Below is a small trained network, with its code and all its weights. Each question gives an input and a class and asks what happens when units are switched off, that is, made to give their printed mean instead of their output.

import numpy as np


def w(rows, s, z=0):
    codes = np.array(rows[::2]) - 128.0
    scale = np.full(codes.shape[1], s)
    scale[-1] = z or s
    return codes * scale


def f(y):
    return np.maximum(y, 0)


def log_softmax(a):
    a = a - a.max(-1, keepdims=True)
    return a - np.log(np.exp(a).sum(-1, keepdims=True))


def net(x, mask):
    res = np.array(x, float).reshape(1, 7) / 4 @ E
    y = f(res @ A[0][:, :-1].T + A[0][:, -1])
    res = res + np.where(mask, y, B[0][:, -1]) @ B[0][:, :-1]
    return log_softmax(res[-1] @ U[:, :-1].T + U[:, -1])


A, B = {}, {}
E = w([
[70,63,199,71,94,103,202,173,79,116,128,77],'x0',
[97,2,147,148,175,163,103,161,145,97,140,137],'x1',
[203,77,108,167,222,185,59,81,159,61,124,176],'x2',
[106,149,117,188,166,133,47,163,141,203,115,173],'x3',
[37,146,112,181,95,123,112,118,247,143,190,116],'x4',
[98,97,159,106,127,115,104,173,136,151,151,113],'x5',
[79,122,165,121,140,118,96,164,136,167,149,120],'x6',
],0.0086)
A[0] = w([
[202,155,124,71,133,134,154,126,34,145,109,134,80],'n0',
[99,173,101,125,94,131,140,121,163,137,149,123,83],'n1',
[167,65,154,129,134,118,139,123,151,57,118,126,116],'n2',
[176,142,134,116,127,113,138,142,92,132,112,135,88],'n3',
[7,80,163,92,114,121,133,190,111,189,133,111,85],'n4',
[142,81,149,124,144,133,136,123,126,74,128,119,87],'n5',
[136,66,91,81,153,160,140,125,92,97,155,121,63],'n6',
[170,98,99,160,208,147,30,130,146,139,121,165,6],'n7',
],0.02,0.0018)
B[0] = w([
[207,151,126,174,64,127,118,183,44,120,51,86,216],'n0',
[74,165,109,91,97,126,128,116,223,141,81,131,184],'n1',
[141,104,154,34,191,109,150,102,136,141,113,145,182],'n2',
[157,140,124,151,109,134,116,156,84,129,76,112,168],'n3',
[2,78,159,160,110,135,118,157,19,128,241,116,253],'n4',
[125,92,110,75,152,146,172,90,123,127,100,164,171],'n5',
[128,115,145,51,167,122,170,87,142,115,93,138,177],'n6',
[202,125,118,215,223,130,79,121,183,127,227,156,240],'n7',
],0.014,0.024)
U = w([
[206,152,134,143,60,127,124,167,53,117,50,76,89],'0',
[8,75,176,135,63,133,121,150,79,159,214,99,40],'1',
[188,120,107,201,186,164,48,91,174,136,187,179,186],'2',
[155,50,169,10,159,139,192,54,105,94,93,155,76],'3',
[53,236,58,108,23,100,118,77,254,197,108,118,251],'4',
],0.0063,0.0012)

Each question gives the input, the list of numbers given to net, and the class t.
The units are the neurons (one row each of A and B). Each row of codes is followed by its name. A weight is (code - 128) times the scale printed after its matrix; where a second scale follows, it is the last column's (A, B and U).
mask holds one flag per neuron, in row order. A switched-off neuron (its flag False) gives its mean, the last column of its row in B, instead of its output. The means were averaged over made-up inputs and are rounded, as every weight is.
A unit's drop is (log p(t) with every unit on - log p(t) with that unit switched off) / (log p(t) with every unit on - log p(t) with every unit switched off).
The circuit of an input: a set's keep is (log p(t) with only the set's units on - log p(t) with every unit switched off) / (log p(t) with every unit on - log p(t) with every unit switched off). Starting from all 8 units, units are removed one at a time, each time the one whose removal leaves the highest keep (on an exact tie, the one counted first), for as long as the keep stays at least 0.8.
circuit, biggest first: the units of the circuit, biggest drop first
most important unit: the unit with the biggest drop
k most important neurons: the k neurons with the biggest drops, biggest first
drop when u is switched off: that unit's drop, to one decimal
input [4,5,8,3,-8,4,-4], class 3: most important unit : n6
input [6,-3,4,2,-1,-7,7], class 0: 2 most important neurons : n4, n7
input [-8,-2,0,-8,1,-7,0], class 4: circuit, biggest first : n7, n4, n1
input [8,-4,-3,1,-4,-7,5], class 0: 2 most important neurons : n0, n3
input [2,7,-3,-1,-8,3,-6], class 3: 3 most important neurons : n6, n2, n5
input [-2,-4,-4,3,-3,4,1], class 0: 2 most important neurons : n4, n0
input [1,8,-3,-4,1,3,-4], class 3: 2 most important neurons : n2, n6
input [-3,2,1,-5,-5,-7,2], class 0: 2 most important neurons : n0, n3
input [0,-4,2,3,0,8,-2], class 2: 2 most important neurons : n4, n0
input [4,4,-2,-4,-4,0,2], class 3: 2 most important neurons : n6, n2
input [0,-1,-1,1,1,-2,-5], class 4: 2 most important neurons : n4, n7
input [-1,-1,3,-5,8,0,4], class 4: drop when n4 is switched off : 0.4
input [6,-2,-3,-5,-7,-5,-7], class 0: drop when n0 is switched off : 4.8
input [4,-3,-4,-4,8,-6,-2], class 4: circuit, biggest first : n1
input [0,6,8,-6,6,3,-5], class 3: drop when n2 is switched off : 0.1
